Each row is followed by its class.
[-92   7 -12 -46 -38 -23  27  45   2  -8  21  10  40  29 -34  44 -21   5
  21  -8 -22 -23 -45  69   0  43 -34 -41  10  -9  12   6  -6 -17  37 -19
 -39 -15 -39  14  10]  fuv
[ 44 -41  17  34  28  26  -8 -30 -17   0 -72  14 -32 -28  55  -4 -24 -14
 -38  56  35  28  63 -56 -63  12   6  54 -23  34  -1 -28  -2  -8  -4  22
  55 -29 -12 -72  -1]  memet
[-70  -6 -64   3 -47   8  13  28  33 -12  80  -2  24  18  -4  40   0  15
  29  31 -28   8 -54  82  63  57  -3 -73 -14  -3 -11  29  10 -16  18  15
 -27  -8 -32  16  14]  memet
[ 38  27   3  28  42  17  13   3 -12  11 -16 -12  -1 -18 -27 -13   5 -13
 -46  10  16 -10  27 -31 -12  10  -5  48  -9   2  12 -18   1 -14 -40  -1
  16  40   7 -22  13]  sefu
[ 52  19   1  67 -14   0  10 -16  -9  12 -33  20 -30   4  27 -31 -41  -3
   6  -2  46  -3  19 -47  -2 -31  29  52   7 -27 -18 -32   3  32 -27 -24
  52  -1  49  20 -18]  sefu
[-19 -32 -25  13 -22   2   1   1   5 -11  -2   5 -11  -8  32  20  -3   2
  -6  33 -20  24  10  18 -17  29  -2   1 -26  17  -9  -5   5  -3  22  23
  19 -37 -34 -23   1]  Lib
[-19  10  23 -17   5  -4  15  12 -16 -16 -24   5  24  -8  -7  -7 -30  -6
 -25   5  13 -12  35   7 -41  27  -7  35 -18  -2   6 -17 -16 -35  19  -5
 -10  11 -19 -40  17]  gotu
[ 39  -1  17  -9  14  -5   5 -35 -19  16 -65   8 -11 -17  29  -1 -85 -15
 -36  17  26  30  69 -69 -64 -10 -10  48  -1  12 -14 -51 -25 -18  -6  25
  87 -50 -20  -7  16]  val
[ 53  12 -25  36  -9   6  13   7   1  -1  14   4  -8  -5   2 -37   2   5
   7  -7  38  -2 -12   2  46 -34  16  11   2 -19 -22  -6  20  35 -14 -25
   4  18  44  17  -8]  gotu
[ 35  18 -21  29  44  18   8   4   2  11  18  -3   2  -4 -37 -12   6  -8
 -32  -2  20 -15  -6  -1   6   5 -22  20  -5   8  16   3   3 -12 -40   1
 -12  32  17  -4  23]  sefu
[-27 -18 -39  -4 -23  17  16  25  14 -19  39  -7  13   1  11  26  15  12
   4  31  -5  12 -18  41  23  44  -5 -27 -17   1  -9  12  11 -18  18  23
  -6 -10 -39  -8  11]  Toti
[ -2  -7 -21  24 -18   6   9   0  -4 -21  -5   6   0 -23  19   4  -5   0
 -20  33 -12  21  21  14 -11  10   9  14 -35   8  -8 -10   5 -19   2  25
  13 -16 -20 -24  10]  Lib
[ -4  19  16   9  10  11  52   5 -29  -9 -24  21  38  -4 -18 -22 -58 -11
 -43   6  32  -3  13   9 -43  37 -26  64  -7  20  21 -30 -37 -37  -1  -6
  16  16  -7 -17  21]  zik
[-26   2  -8 -51 -14 -32  10  -1   1  10  -1   1  14   1  -5  30 -54  -4
  26 -11 -12   5   9  -4  -6   4 -19 -13  19  -9 -17 -10   1  -8  -3   3
  22 -45 -34  36   9]  zaror
[-28  10 -20 -20 -20  -4  17 -26   1  -8   0   7  19 -24  -6  -8 -68 -10
 -18   3   7  20  21 -19 -20  -3 -12  -6   4   1 -13 -32   1 -31 -18  18
  49 -45 -29  30  14]  Gime
[ -8  32 -33  10 -31   4  18   9  10 -14  52  -8  13  -4   5 -15  11   7
   6   0  -1 -11 -23  21  55 -28  13 -12  -7  -8 -26   8  24  22  -4  -9
 -29   7  19  31   0]  Gime
[  1   5   9  10  12  13  22   9 -21  -2 -54   5   8 -17   5 -17 -67 -12
 -37  24  47   6  48 -20 -65  25 -20  66 -17  -6   8 -42 -17 -35  11   1
  22   4 -14 -36  14]  Toti
[-31  16 -28   5  -5  11  35  21  -4 -15   0   5  37  -1 -18  -9 -42  -5
 -26  18  24   4   2  18 -29  26 -35  19 -19   7  10 -21 -19 -36  11  -7
 -25  20 -17 -21  26]  zik
[ -3   0  20 -22  -6  -8  20 -31 -13   3 -59   5   8 -33  23  -3 -94  -8
 -42   6 -24  46  63 -32 -65  22  -5  43 -12  28 -15 -47 -33 -16  -2  21
  91 -55 -33   1  17]  Lib
[-14 -21  -4  17   1 -17  21  10   8 -12  14  22  21   9 -36  -3   6  -4
  37 -21   4  -8 -18  14 -11  13 -14   6  18 -12 -12  15 -15  -6 -22 -16
  -5 -23  -7  25 -14]  gotu
[ 41 -39  19  26  23  20  -4 -28 -19   6 -48  10 -28 -20  58  -8 -29  -4
 -29  36  29  15  55 -47 -47  24   3  42 -18  36 -16 -22   0  -3  -9  12
  51 -36  -9 -66  -6]  memet
[-13  20   2   4  -4   5  34   8 -14  -8 -19  18  25   8   5 -24 -50  -4
 -41  16  20  -8  28 -14 -48  28 -16  40 -18  -2  -1 -37 -32 -33   6   6
   8  -2  -1 -15  17]  Gime
[ 21   8  -4  -1   1  -6  15 -31 -12   8 -47  15  11 -27   9 -13 -95 -15
 -21   5  21  32  44 -42 -47 -18 -11  38   5  13  -8 -52 -19 -21 -26   7
  80 -36 -14  18  12]  zik
[-23  21  -2 -50  -5  -2  36 -19   9 -14  -5   2  37 -20 -11   6 -62  -9
 -54   6 -33  20  30  -2 -41   7 -12  -6  -9  17  -8 -26 -30 -32 -12  25
  47 -33 -38  30  25]  fuv
[ -8 -25 -19  22  -9  16   6   6   2 -17  10   6   2  -4  25  16  -8   2
  -6  35  -3   7   9  13  -4  42 -12   5 -21  16 -25  -5   4  -2   0  12
   3 -25 -19 -32   5]  Gime
[-44  11 -34  11 -18   4  47  21   4  -7   3   7  33  -3 -28 -24 -53  -4
 -27  24  16  10  -7  38 -27  27 -22  11 -17   2   9 -17 -10 -48  19  13
 -16  13 -20   7  14]  Lib
[  5  18  21  19  13   7  17  10 -30   3 -61  18   5   2   6 -16 -60  -4
 -39  23  38  -1  39 -29 -55  22 -18  63 -14   7  14 -42 -38 -21  16  -9
  38  -2  -1 -41  15]  fuv
[-16 -38   0  11 -12   8   0  -5  -3 -12 -36   2 -22   8  47  35 -22   4
   1  37   3  28  31 -25 -43  35 -22  13 -13  24 -22 -21  -4   6  15   3
  26 -47 -31 -42  -1]  zezu
[-68 -28 -77 -14 -53  -6   4  37  28  -9  77  -6  10  33   6  53  24  18
  45  32 -43   7 -61  83  57  48 -16 -80 -13   5 -13  30  25 -14  40  16
 -36 -32 -41  18   7]  Lib
[-41 -24 -44  -5 -19  25   3  11  19 -17  57  -3  19 -13  13  20   8  12
   0  27 -33  13 -24  64  22  47  -3 -56 -17  25 -16  20  13 -20  20  24
  -3 -26 -35  -8   3]  rogok
[-58   5 -24 -65 -29 -14  24   0  14 -18  25  -6  34  -1 -11  35 -53   5
   2  -5 -37  32 -10  20   2  12 -33 -48   6  14  -7 -16 -11 -18   7  14
  16 -52 -44  38  23]  zezu
[-44  20 -41  -6  -9   7  33  24  36  -1  99 -26  53  19 -56  21  19   0
 -21   4 -41 -26 -53  70  49  32 -29 -45 -11   9  -2  37  16 -17  -8  19
 -68  44 -25  30  27]  zaror
[  2   9 -35  -9  19   3  15  16  14  19  32 -12  16  32 -26  23  25  -4
  -6  -2 -14 -21 -41  38  32  20 -29  -6   8  16  16  21  10  -6 -11  -3
 -49  40  -1   9  19]  zik
[  4 -15 -27   9   1  27  14   1  -7 -24   0   9  13 -21   6   8   5  -4
 -27  34  17  13  14   8 -20  19  -3   1 -26  12   2  -3   1 -31   0  34
  10  -6 -31 -27  14]  Toti
[ 69  13  45  76  38  11  13 -44 -38   1 -93  24   0 -29   9 -52 -74 -27
 -61  11  72  14  81 -89 -80 -15   0 114 -13   5   1 -53 -56  -5 -52   3
  76  -5  20 -26   8]  zik
[-12 -27 -23  30 -19  11   5  -4   1  -7 -10  -8 -13  -1  32  13 -18   4
  -6  40  -5  12  15   6 -15  53 -10   3 -23  23 -15   1  -4  -2  15  11
  20 -27 -29 -40   6]  Lib
[-14   7  10  58   1  -6  22  -8  -8  -7 -16  26  23 -30 -28 -15 -31 -15
   6 -13  19  -7  18  -5 -38  -1   1  46   4 -31  -8  -1  -9  -8 -28 -15
  16 -12  -1  15 -11]  zaror
[-61  23 -22 -15 -23  -2  37  36   7 -17  24   3  41  12 -32  14 -31   1
  -8  12   2 -13 -19  41  -1  34 -17 -12 -11 -14  14  -2 -16 -41  16  -1
 -39  11 -23 -11  24]  memet
[-23   0 -26 -24 -11 -19  16 -13  13   3  21 -20  23   9 -23  24 -53  -7
  16   1 -29   1 -14  29  27  35 -26 -17  12  17  -5  11 -14 -17  -5  13
  18 -35 -32  35  13]  Lib
[ 30 -31  -6  40  -2  10  14  -7  -4 -13 -22   4  -5  -6  26   3 -29  -7
 -22  53   3  21  29  -3 -28  30  -4  31 -27  15 -17 -22  -5 -22 -10  26
  30 -22  -8 -31  -1]  Lib
[ 75  14   7  63  11   9  12 -17 -19  10 -52  16 -16  -8  35 -46 -38  -4
 -27  27  69   8  34 -51 -13 -52  21  56  -6   4 -16 -41  -1  21 -17 -13
  47  -5  55  -3  -9]  fuv
[ -5 -31 -33   9  -8  32   6  -4   0 -18  17  -2 -10 -20  47  25 -13   5
 -25  44   4  13  23  16  -6  55   3  -3 -37  34 -10  -6  15  -8  14  25
  16 -24 -41 -53  18]  sefu
[-24  14  -5  -2 -18  -3  39  15   1 -33  14  14  41  15 -31 -18 -25  -2
  -4  10  14 -10  -9  26 -21  32 -24   9 -12  -6   7  -6 -28 -47   9   7
 -20  17 -14   2  14]  gotu
[ 11  -2  15  40  20 -10   9 -13  -6   8 -21  10  13   6 -18  -8 -28 -13
  14 -22  30 -21   7  -9 -14  10  -9  55  16 -19  -1  12 -21   0 -22  -5
  13 -12   0  18  -8]  Toti
[-80 -32 -58 -20 -58  10   4  20  38 -13  88 -10  21  11   5  64  37  18
  32  22 -55  11 -58  89  45  56  -6 -98 -14  15 -16  44  27  -7  49  32
 -25 -17 -70  11   7]  val
[-18  35 -53  13 -46  -8  21  35  24  -7  66   2  19  21 -19   8  20  18
  34 -14 -13 -18 -70  68  81 -24   8 -58   7 -23 -20  21  24  28   2 -32
 -37  13  31  55  -4]  fuv
[ 14 -35  -6  20  -4   7 -16  -7 -14   2 -19  13 -20 -13  35  33   7  -7
  -2  36  16  10  28 -12 -34   5   3   5 -19   4 -13 -10  12  -1   8  25
  21 -28 -29 -38  -1]  val
[ -1  -1 -38   7 -38  -6   7  13  23  -5  44  -2  -7  22  13  -1  12  16
  38  -6   4   2 -37  33  65 -11  16 -31   5  -9 -29  14  29  31  16 -12
 -11  -2  13  37 -11]  gotu
[-61   2   5 -29 -17   6  22  26  -4 -13 -20   5  25   1 -10   5 -41   0
 -14  -3  -7  -7  19  18 -40  60 -19  15 -17   1   3 -20 -27 -32  36  -6
 -14  -2 -35 -23   8]  Gime
[-38   4 -19 -52 -22 -19  18  -6   8 -14  15  -7  33 -11 -13  33 -57   1
   0  -1 -31  27   1  14   0   8 -33 -36   3   2  -8 -23  -3 -24  -9  14
  27 -53 -41  31  24]  zezu
[-34 -14   4  41  -3  -3  17  -1  18  -6  13   2  31   3 -32   0 -27  -6
  16  -2  -8  -1 -14  19  -9  29 -20  14  10   5 -17  15 -27   1 -15   6
   9 -24 -22  24 -12]  rogok
[ 38 -18  11  52  22  20  10 -21 -23 -10 -47  13 -11 -27  42 -17 -41  -3
 -35  42  46  36  52 -40 -41   8  -8  62 -19  16 -10 -40  -2 -14 -14  12
  53 -35   2 -42   5]  zezu
[ 68  19   7  57  11   2  -1  -5 -25  14 -55  28 -32   0  29 -33 -10   2
  -5  -2  57 -12  21 -43 -12 -59  22  48   0 -13  -8 -27   1  41 -15 -35
  28   1  64  -8 -15]  fuv
[ 14 -33  -3  12  13  24   0 -21  -9 -11 -24   6 -21 -29  46   8  -9  -3
 -37  36  14  15  55 -26 -52  35  10  23 -33  32 -10 -20   8 -16   1  31
  45 -28 -39 -53   2]  sefu
[-64  17 -40 -31 -41 -16  46  54  10  -7  45   2  47  36 -37  31 -27   7
  26  18   2 -11 -44  60   3  31 -40 -36  -1 -14  -2  -3  -8 -46  35   9
 -51  10 -33  20  19]  val
[ 65   3  14  35  58  19   7 -16  -8  20 -20 -19  10  -2 -13 -33 -23 -16
 -61  37  29  -8  32 -34 -14   3 -19  53 -13  35   4 -20 -15 -25 -36  32
  19  22  11 -21  12]  rogok
[ 33  -9  37  54  15  -3  17 -25 -16  -7 -35  22   8  -8  -7 -32 -34 -14
 -14  -2  32   4  34 -41 -37   5   0  79   1  11  -9 -15 -33  -3 -28   4
  54 -13  -3  -7  -6]  gotu
[-77  -3 -79  -1 -59  13  25  25  40 -37 103   9  28   3 -14  32  37  17
  22  15 -43   6 -67  87  48  40   0 -92 -16   2  -6  37  23 -15  20  19
 -26  -7 -42  33   9]  sefu
[-37  -6 -11  27  -8 -10  27  11  14  -1  27  13  45  13 -47  -1 -25  -7
  25  -2   3   0 -36  36   7  21 -18   1  18  -9 -10  16 -30 -17 -20  13
   0 -19 -18  53  -5]  rogok
[ 71  23  13  44  50  22  22  -3 -18   9 -22   0  -4  -8 -25 -36 -19 -11
 -52   8  47  -2  30 -32   4   6   5  73 -14  13  13 -26 -21 -12 -44  14
  36  44  24  -8  13]  sefu
[ 44  17  25  41  50  12   8 -23  -3  17 -24 -13  -6  -9  -2 -34  -8 -15
 -60   5  15 -30  45 -40 -36   7 -12  71 -14  12  -5  -6   1  -9 -45   1
  -4  34  16 -38  10]  Gime
[ 25 -11  38  58  23   7   6 -31 -21   3 -82  24  -5 -25   6 -16 -47 -26
 -44  10  37  -2  64 -66 -88 -12   0  79  -5  -5  -5 -32 -24  -4 -26  -5
  60 -36  -6 -24  -9]  fuv
[ 73   2  27  40  58  16   5 -20 -26  20 -51  -6 -11  -6   7 -19 -35 -16
 -56  23  51   7  50 -58 -27 -18 -16  86  -9  21   7 -37  -7  -7 -37  13
  24  13  21 -33  14]  zezu
[-46  24 -39 -17 -11  -2  22  45  40   0  76 -27  50  37 -65  20  20   9
  12   7 -45 -10 -71  77  71  41 -24 -55   6   8   6  33 -16 -24  -2  16
 -55  42 -13  45  18]  rogok
[-33   2  -7  33 -10  -7  22  -2   8  -4  29  23  28  -3 -35 -11  -4  -9
  13 -22   0 -10 -22  25   6   2   1  12  12  -8 -15  15  -7  -2 -23   1
   3 -10  -8  47 -17]  Gime
[-85  29 -61 -39 -57 -18  21  27  48 -16 105 -16  46  27 -48  40  -3  14
  45 -15 -62  -7 -72  77  67  46 -18 -94  10 -26  -7  32   1 -26  -1   7
 -30  -4 -39  78  17]  sefu
[ 10  17   8 -11  -8  -6  33 -23  -3  -2 -11  -1  23 -19 -18  -1 -69 -14
 -22   6  -2  14  31 -19 -32   9 -12  18   4  -5 -17 -24 -26 -34 -22  20
  71 -21 -29  28  11]  val
[  0  25 -47  31 -31   8  24  18  13  -5  30  -2  11  14  12 -20 -14   6
   6   8  20  -9 -18  11  14 -25  -2  -8 -11  -7 -26  -9   9  14   0 -28
 -39  23  31  18  -2]  zik
[-45  -2 -20 -37 -32 -24  20  -8   9   2  18  -8  19  10  -7  26 -55  -3
  -2   7 -34  17  -6  15   3  33 -21 -26   7  12 -11  -6 -14 -20   5  24
  47 -55 -51  40  17]  Lib
[ 59 -34  26  42  20  24   6 -22 -25 -14 -66  18 -27 -42  48 -32 -36  -7
 -52  40  44  43  78 -60 -57  15  14  81 -30  24 -14 -48 -14  -2 -15  22
  78 -25 -14 -63   5]  gotu
[-58  36 -34   2 -27   0  61  32  13 -23  24   2  48   4 -36  -9 -36   2
   3  12  15 -17 -15  34 -21  28 -27   9  -9 -18   6   4 -16 -38  21  -7
 -46  25 -22   8  23]  zaror
[-10 -11 -33  21 -11  16   9   5  10 -17  17   6  10  -8   8   5   0   2
   2  33 -10  11  -7  27  -1  23  -2 -12 -14  18 -12   5  -7 -18  -2  16
   5  -8 -14 -12   0]  rogok
[ 56  21  -2  13  48  17   8   9 -10  20 -11  -7  -4  13 -18  -7   3  -6
 -43  -3  21 -13  17 -15   6   3  -6  48 -10   6  11  -9 -21   2 -26   2
   8  39  25  -7  22]  Toti
[-54  14 -44 -47 -26  -9  18   7  14 -10  38   1  38 -15 -15  16 -39   0
  -7   8 -23  19  -7  19   5   1 -18 -47  -2  -9 -19 -14   8 -29  -8  23
  -1 -36 -39  35  26]  Gime
[ 35  26 -10  30 -25  -3  16   7  -5  -6   7  23 -14  10  18 -39   5  11
   5 -14  25   2  -1 -11  14 -37  22  20  -4 -22 -28 -16   4  24 -10 -26
  16  11  47  27  -6]  gotu
[ 31   4  -4  12  36   8  10   4   4  19   8 -12  14  16 -31   1   0  -7
 -23  -4  11 -18  -6   6  10  17 -18  21   2   6   8   5 -13  -2 -22  12
  -5  31   5   6   7]  Toti
[-36  15 -22 -43 -20 -27  21  -7  10 -10  39  -1  32   7 -26  26 -45   6
  27 -23 -26  13 -30  40  41   5 -26 -38  21   3  -4   4 -11  -7 -12  -1
  19 -39 -20  56  16]  zezu
[-22  18  20  24   1  -7  23  -7  -4  -9   4  10  33 -10 -44 -14 -20 -14
 -15 -16   5 -12   0  -3  -9   9  -9  21   4 -12   5   4 -24 -17 -32  -4
  13  -8  -8  18   1]  memet
[ -6  10  28  27  19  21  25   1 -26  -2 -63   9  22 -23   6 -39 -80  -8
 -57  36  45  11  61 -24 -74  38  -8  73 -25  16  10 -48 -40 -48  22  18
  47  -1 -17 -45  11]  rogok
[  0 -24  11  47  14  -1  23 -25  -5   8 -24  23  17 -26  -2 -10 -40 -22
 -11  13  31  12  27 -27 -53  -1  -2  52  10   5 -16  -9  -5  -5 -21  14
  38 -34 -22  12 -12]  zaror
[ -5 -11 -17  -3 -26   7  16   5  11   0  35 -16  -2  18  24  16  10  15
   8   1  -7  11 -28  18  46  -5   1 -36   5  22 -28  -3  26  45  14 -18
  -8  -9  15  15 -15]  zezu
[-69  16  -9 -16 -21   1  24  20   2 -19   6   3  25  12 -15   1 -23  -2
 -15   7   9 -26   7  15 -49  31 -35   5 -21  -1   2 -10 -11 -36  32  -3
 -38   2 -31 -20  16]  Gime
[-40  16 -13 -47 -19  -8  20 -16  10 -17  17 -16  34 -10  -9  25 -53   0
 -17  -1 -30  24  10   4  -5  19 -30 -25  -1  11 -11 -12 -14 -29  -6  15
  28 -39 -45  24  29]  zezu
[ 98  12  23  59  25  13 -11 -32 -24   4 -62  17 -42 -37  36 -59 -23 -11
 -24  -9  55   9  65 -62 -17 -69  44  84 -11 -10 -21 -36  13  34 -31 -23
  45  12  65 -14 -20]  gotu
[-63  28 -26  -6 -29   0  45  25   6 -28  23   0  57   9 -33  -1 -36   2
  -2  11  12 -20 -19  49 -15  45 -28  -7 -11 -19  15   3 -23 -48  27   0
 -33  12 -26   6  23]  Toti
[  6  16 -30  12 -31  -9  14  22   9  -4  30   7   0  12 -14  -7   8   8
  43 -17  12  -4 -39  31  58 -21  13 -17  17 -28 -20   6  18  30   0 -36
  -8  12  32  42 -13]  gotu
[-23  17 -23 -27 -22  -8  13 -16   8  -8 -19   2  18 -15  12   5 -65  -3
 -16  18  -9  32  34 -21 -32   2   0  -3  -6   3 -12 -32 -33 -28  -2  32
  59 -47 -36  24  22]  rogok
[-14   9 -41  -6  22   1   0  16  21  26  58 -14  21  28 -37  23  25  -3
  -6 -12 -21 -11 -54  49  53  11 -30 -29  12  17  12  26  20   3 -14   1
 -50  30  -2  30  17]  zik
